Each row is followed by its class.
[-23 -54 -23  14 -16   8  -8  -9 -58 -14  15 -13  63  95 -26  54 -11   6
 -15 -27 -57 -28  43   1 -15 -10  51  20  46  -3 -49 -12  41  -3  36 -76]	K331
[ -1   6 -10 -13  -2  23   0  -2  22  -3  -2   4  -7  -4  -7 -11   3  -2
   3  13  -1  10 -12  -6  10  -7  -7   5   0  -4   2  -5 -11   8   5  -7]	K788
[ 19  -7  -6   4   8 -12  -8  -4  -8  -6  18  -7  10   1  30 -12  -7  15
  24   6  11   3 -24   7  11  -3 -35  -3 -19  -7  29   1  -8  17  21   0]	K523
[-38  29 -13  53  23  -4 -50  15 -19 -15   8 -13 -36 -61  -4 -43 -15 -12
   4   4  31  16 -23  20  49 -26  10  38  -2 -48  53 -33 -40  23  62 -13]	K527
[  5   1   2  -6   7  13  -7  12  13   4   8   8  -1 -19  -2  -5  26  -9
   6   4  -9   3  -8  -5   1   0 -10  -4   1   4   0 -11   5  -4   2 -25]	K527
[-21 -26  -8  12   1  -8  11   6 -14 -27   5   2  -6  -7   6 -14 -44  15
  19  -1   1  -3  -7  10  -1 -11 -11 -25 -14 -13  12   8  -7  23  -7  39]	K766
[ 13  21  -3  -2  14  10   9   2  16  -4   4  13 -23 -19 -12   6   5  38
 -11 -35 -47 -10  -5   6   8   5 -12 -14  28 -21  15  -1  -2  25  15  13]	K251
[ 16   5 -26  11  -7   3   5   1   7  17  -8  13 -36 -31   5 -18   6   7
   7  11   2  13 -15   6  24  -6 -14  14   7  37   8   0 -30  -4  25  64]	K306
[ 28  40  10 -25  -1  33   0  -2  59 -31  -9 -45 -27 -37  10 -60   7 -16
  21  21  41 -21 -38  37 -34 -13 -35  32 -39  -8  21  -1 -25 -38  -8  -1]	K766
[ 11  17 -12  10  10   1   0  12   5  -5  -3  -1   8  -5   0   4  21  -9
  -9 -10 -17   2  -2  -4 -10   6   5   3   0   6  -2  -8   2   0  -1 -24]	K251
[ 43  28 -17  -1  19 -12   0   1   9  -3   1 -18 -20   9  10   0  -1 -12
  -9   6  19   7 -26 -10  31  10 -12   7 -29   9  16   7 -31  -5  -1 -15]	K635
[ -4  -1  19   7   5 -12 -10 -15 -25 -15 -15   1  15   9  14 -12  20  -4
 -13   5   3   0  10 -12  -2   0 -18 -14  11  -4  -2   5  10  14  15  -1]	K331
[-37 -24  27  -5  41  -1   2   6 -13  -8  26  47  -1  -1  30 -11 -30  40
  51 -24  32 -48 -47 -24  -4 -15  -2 -57 -30 -15  18  27  39  29 -30  55]	K549
[ -5   2  -4  15   1  -4 -14   6  -5   1 -12   6 -13  34  -7   8  -4 -33
  -2 -15  -2  16  11  -8  22   3  22  -2  18  -3 -11   0   4   0  13  19]	K788
[  8  11  -2   3   4  41  -7   6  15 -10 -10   3 -66 -32  -9 -46   0  11
  36  14  -7  24 -42   9  16 -13 -42  -6   5 -40  27   4 -16  12  17  15]	K527
[-23 -17   5 -15  44 -71 -32 -19 -46 -19   1   4  40  -9  36  24 -10  34
  -3  -4  36 -71  -7  -1 -15  -8 -22 -56 -37  35  10  22  -7  41   2  -4]	K331
[-37  35 -36 -66  12  67   6  28  89  36  22  26 -43 -62 -21 -15 -11  48
  11   4  16 -47 -34  84  -4 -22 -53  11  10  28  19 -15 -16  -4  12   8]	K523
[ 30  10  -8  45   8  35 -11  18  -1  19   0  -4 -30  -6   2 -12  -5  15
  11  -4   8  -8   0 -16  27  10   8  13  -9  -8  12 -14 -21 -15   2   6]	K251
[  7  -1 -22   4  13  -4  10  -8  -7 -12  18 -13  15  -8   4   5 -15  18
   0 -23  -1 -14 -22  11   9  -2 -13  16 -22 -20  26  -2  -3   5  10 -13]	K635
[ 14   6  10  -5  12  11 -10  16  21  -1   7  -3 -16 -25   6  -3  30 -15
  10   2  -1  -3 -18  -1  12   0 -12  10  -2  -5  12  -6   6 -10   3 -20]	K527
[ 23 -17  12  17  10 -13 -18 -10  -1  -4   8  -7  21   8  21   0  -5  15
  -4  -6   4 -33  18 -18  14  12  17   0   0   1   7 -10  -4 -12  13  10]	K644
[-24 -32  46   4   8 -23 -16  -1 -23 -27 -15  17  10 -22  18   2  13  13
  16  -2  11 -24   9 -16  -6   3 -26 -48   2 -22  10  21  38  21  -8  17]	K527
[-28   2 -42 -38 -14   1  17  33  10  64   4  23  -9  28  53  15   3 -23
   2  64  39  43  -3 -10  39 -48 -18  37   4 -26 -24  -8   0  -1 -10 -11]	K306
[  1 -18   3  30  60  -3 -13  -3 -19 -11   4 -32  47  31   1  23   7  17
 -49 -51  -4 -53   5 -25  30  26  22 -14  -1 -29  12  27   7   6  43 -30]	K306
[-10  -8  13 -16   3   0  -1  -4   5   0 -10   8   2  15   7  -8   0 -20
  16  -3   5  13  -2 -19 -12  -7  -9 -28 -13 -12   0  14  28  -6 -16  15]	K788
[  3  13  51 -22   6   5 -36  -7  67 -13 -10  14  46   0  19 -37  58  34
  -9   1  17 -64  -5   3 -59  -4 -30 -33  24  -5   8  15   4 -13  39 -13]	K527
[  0  15  -9 -21  -7  27  -2   0  25  -3  -9   1   1 -10  -4 -17  10  -8
   9  15  -3  12 -19  -1  -8 -10 -13   9  -4  -7  -1  -2  -7  -2   0 -20]	K788
[  4   8  -8 -12   8  22   4   2  39  -4   3   4  -4   3  -2 -14  15   0
   0  -3  -2 -12 -13   3   8   0 -11  -3 -12  -5   1   2   5 -17   2 -14]	K635
[ -6  -3  -1  11  -6  10  12   1   3  20   6   7 -18 -17   5  -1   5   7
  11  -7  13 -25  -2   8  -2   2  16  -9 -22  10  -8  -5  11 -17 -21  17]	K54
[  0 -16  26 -10  -9   5  14   8 -15   1  13   7  -3  -4  -4  16  -4   5
  24 -21 -22   6 -15  -9   9 -11   0  20  11 -26  19  13  47 -10   2  10]	K549
[ 10  14 -19  -9  13  12  -2   8  40  -1   8   5   0   7   1   0  13  -4
 -11  -6   0  -9 -13   0   6   3 -11   0 -10  12  -3  -2 -11  -7   1 -19]	K635
[-55 -11 -34 -10   6  62  33   3   1  12 -36  52 -20 -20 -40 -31  -3  37
  18 -26  16   8 -21  39 -18 -15 -16 -41  25   7 -11  11  31  31  21  53]	K54
[-13  13  50   7  25  28 -43   1   4 -10   0  -7 -86 -93  -9   7   9  17
 -16 -28  26 -61  13 -14  69   9 -28  22   7   8  50   9  -6  -8  29  47]	K549
[-29  12   6  12 -14  -8 -15   6 -14  -2  -1   5 -18   1  -9   2   3 -18
   6  -1  13   8  15 -12   7 -13  -1  19   0 -21  -3   3   4   2  15  -9]	K549
[-15 -13 -18 -31  -4  10  17 -13   9   0 -26  18  -4 -13 -13 -11  -6  15
   5  10   2  32  15   9  -3 -12 -25 -16   9 -22  -6  -8   5  24   2   9]	K644
[-22  -3  17  -9   5  -6  -2  -7 -10 -17 -16   9  30  13   1 -12 -10  -5
  -3  -2  13 -10  -1   1 -15   3  -6 -32 -13 -15   0  18  37  -9 -10  -6]	K635
[ 14  54 -11  -4  15  83 -32   2  55  11  28 -11 -27   2   2 -57   1 -42
  23  35  67  -9 -60  -5  -9 -18  14  59 -41 -18 -24 -32 -25 -36 -24 -53]	K306
[  -2   59   24   38   -9   28  -25    4   43   -3    9   -2 -114  -30
  -41  -17  -20   -8  -21  -11   -7  -32   28    6   10   20   20   -5
    6   -2   -2  -22  -40  -19  -33   39]	K251
[ 18  -2   0  -4  -1  10  21   5  12   9  -4   4 -28  -3   1  -8   3  -2
  11 -12  17  22 -38  12  -4 -11  -5   1   1   4  20  11  18  -1   2  39]	K54
[-23   1  -9  11   2  -8  -5   7 -14   9 -11   5 -21  30   4  -2 -15 -21
  -1   4  22  14   9   1   4  -8  17 -28  -3   4 -19   0  19   3  -9  12]	K54
[-35   8 -25 -26  69  21  -3  10 -59  -9   9   9  33 -21  42 -35 -26  -2
  22  29  56 -10 -80 -38  34 -15 -35 -27 -72 -27  36  35  30  25  -7 -57]	K635
[  7 -12  46  -1   3  -2 -10 -28 -20 -39 -10 -15  -8  -5  14 -17 -15   0
  10 -21 -19  10 -20  -3 -19  -3   9 -38   2 -24  10   2  50   1 -20  21]	K54
[ 24  -5   6  18  16  -3  -8 -10 -10  -8  17 -16 -22 -36   9  -1  -2  31
   7  -6   8 -32 -28   9  25   2 -37  22 -14 -12  41   6 -25  15  21  14]	K331
[ -8 -16 -21   0  19  12   5  17  -1 -10  16   1  -1  -9  -4  11  -6  25
  26  -5 -10 -18 -15  19  29  10 -27 -13 -16  -9   8   9   5  27   8 -24]	K523
[ 29 -17  10  17  19  19 -17   4   5 -12  19  -8  -7 -18  11   0  -8  10
  23  -6   0 -11 -28   6  35  19 -11  -6 -22   2  20  -8  -6   5  -4  -5]	K523
[12 10 -3 -7 11 10  0  4 23  2 -6 -1 -3 -9  3 -9  5  1 -1 -3  5  1 -9 -3
 -4  0 -9  0  1 12 -7  3  2 -5 -5 17]	K306
[ 10  10 -12 -17  -8  25   3   2  44  11  12   4 -16   1  -6  -5   6 -13
   5  15   4  17 -16  -3   5 -11  -5  20  -7  -5   1 -14 -18  -3  -7  -8]	K788
[-24 -30  14  -1  -1 -23  -8  -4 -16  -4   0  11   6  34   6  13 -44  -7
   7  15  22  -1  12  -4   8  -5  13 -16  -1 -39  -4   4  23  10 -19  13]	K644
[-15  -4   3   3  -2   4 -10   1   2  -3 -14  -5 -23   7   4  -9  -4 -29
   9  20  28  12   5  -6  26 -10   9   3 -15 -17   3  -3   1  -6  -5   7]	K788
[  5   6   2   8   3  10 -12   8  30  -4   7   1 -17 -14   1  -6  11  11
   0 -11  -4 -23   2  23  11  17 -27  -8   7  16  12   1 -12  -1  20  16]	K523
[  7  18 -18   5 -15  14  26   2 -14   5  -3  24  24  15 -11 -23  17   2
  -7   3  -5  19 -16 -19   1   1 -11  13  13  -2   7  23   6   1  36  -9]	K635
[  1  -3 -14   9   3  22   0  -1 -38 -23 -25  -2  -4 -25   2 -32 -13  31
  12  -6 -13  29 -22  10  12  -2 -30 -19  20   7  34  11  -8  27  43  14]	K523
[ -9   7   0  10   8   7 -18  11   8 -12   4  -5 -10 -12  -1   0   2  -4
   7  -8   5  -9  -9  -9   2  -4  -3   7 -10   2   3  -1  -9  -1   1 -13]	K549
[ 14  -4  16   5 -10 -22  -6  10  26  -8 -13 -14  62  97  10  -4  11 -34
  -9  30  14   9  16   5   3  -5  66  27  28 -43 -26 -11  24 -26  22 -50]	K644
[ -8  -5  15 -17  20  25 -10  19  55   0   4   7  60   4  40 -31  39   5
  26  26  39 -54 -50  25 -22 -10   4   0 -22  -1  -6   4  45 -25   2 -32]	K54
[  7 -39  30  -7  23   0  -1 -19 -21 -25  -3 -21  14  -8  25  -3 -19  21
  10  13  33 -24 -38   0 -10  -4 -37 -19 -33 -18  36  18  13  11 -23   5]	K331
[  8   1  -6 -10   5  22  -3  13  25 -13   7  -8   5 -17   8 -13   2  -2
   3   5   5 -10  -9   1  -2  -7 -16   8 -11   7   0  -1 -15  -3   5 -11]	K766
[  8  -5  21  27  -9 -15  -1  -1  -5 -15  -7  16 -13  11   8   6  12   0
  -1 -18 -14  -9   9 -10  -7   7  13 -15  18  -6   2   3  14   5  -4  39]	K251
[ 34 -12 -11  -2   9  19  16 -15 -19  -8  26  -7  -1  -5   9 -12 -29  12
  17 -10  -8   2 -28  -8  12  -5  -5   3 -23  -2  13  -9 -15   6   0  13]	K766
[-14 -22  24  19   9   0 -23   1  -3 -33  -6  -3  22  22   6  -6   0   0
 -17 -26  -5 -23  24 -15   3   2  -2 -21  21 -20   0  17  10  10  38  13]	K766
[ -9  12   8  -8   5   0  -1   9  11 -14   0   4   0 -22   1  -4  15  -5
   6 -10 -15   0 -14  -4  -6  -4  -5   2   0   6   5   3  11  -2  -1  -5]	K549
[ 39 -31 -56  51  48   3  -7  12 -22  10  32 -36  13  -5 -20   4 -50  32
   9 -44 -26  11 -14  -9  46   8  34  15 -30  -9  47 -22 -37   1  43 -20]	K644
[-17  -8 -10  11 -17 -13  13  -6 -40   1 -10   5  16  14  -3   5 -23   1
   0   5  10   6  15  -6 -16  -5  19   0   3   8 -22   3  10   2 -13  16]	K306
[-17 -13  -5  15  16   3 -15  12 -13  12 -12   0  -2  17   5   5   9  -3
  -8   4  35 -21  11  -4  12  -7  -5  -1  -4   7  -3   9  -7  -1  16  -9]	K331
[  9   4  11   7   9   3  -9   6  13 -10  -6  -4  -2 -12   6  -1  17   2
  -6 -13  -6 -18   4  -5 -16   5  -7  -9  -2   6  11  -1  12 -10  -4   4]	K251
[ 34  29   9 -16  -6  11  12 -25   4  -8   5  -6  12 -30  -9 -10  12   7
   1 -10 -25   0 -30   7   3   8  -4  26   1 -17  16  -5  -6   2   9  -8]	K788
[ -9  -9   4  15 -10   2  -9  13  -3  12  -5  15 -11  16 -10   3  12 -16
  10  11  10   7  16  -7   3   1   3  -9   5 -11 -16  -3   5  -4   0 -12]	K527
[-17 -17  21 -20 -14  -5  15   0   2   3  18   9  -1 -17 -14  13   0   2
  16  11   1  -6 -14  17 -10  -9 -24   7  -6 -44  17   9  30   4 -11 -16]	K527
[ 32  11  -4   2  -2  33   9 -19   2   2   6  -7   2 -18  14 -35  -4  21
  13  19  23  11 -42 -14  17  -8 -19  29 -14 -25  36  -6 -29  10  17   9]	K788
[  0  -7  25   9   9  -9 -19 -22 -19 -14 -11  -2   6   9   1   0  16  -1
 -23 -13  -4 -15   9  -5   4   0   2 -13  15  -5   1   2   1   6  21  -2]	K331
[ 18   1  43 -21  11 -22  -3  -4  22 -28 -12  -1   3 -16  29 -12   5 -29
  10   9 -20   6 -12   9   7  11  15 -13   7 -11   1 -10  40 -18 -35  25]	K644
[-34  -9  19   0   1 -27 -15   6  -3 -17  -9   7   5   9   0  11  -2 -11
   1 -22   3 -12   9  -7 -33  -7  -9 -27  -2   5   0  23  23  -1  -3  16]	K549
[ 30   0  37  14  15  -1 -16 -26 -12 -41   3 -25  34  -3  29 -23  14  17
   5 -13 -14 -25  -6 -14 -13   4   2  -4  -3 -26  23 -14  31  -5  12 -10]	K251
[  3   7  -8  -8   0   6   9  -2   9  -1  -1 -12 -16 -11   5  -8   3  -1
  -6   5  11   9 -19  12  -2 -10  -3   2  -7   6  10  -5   6   0   1   0]	K54
[-21 -19  -4  20 -28  14  19  -5 -45  -2 -16   6 -28 -62 -21  -8 -22  65
  18 -20 -21  -4  -4   8  12 -14 -28  15  15 -19  46  20 -13  12  40  48]	K549
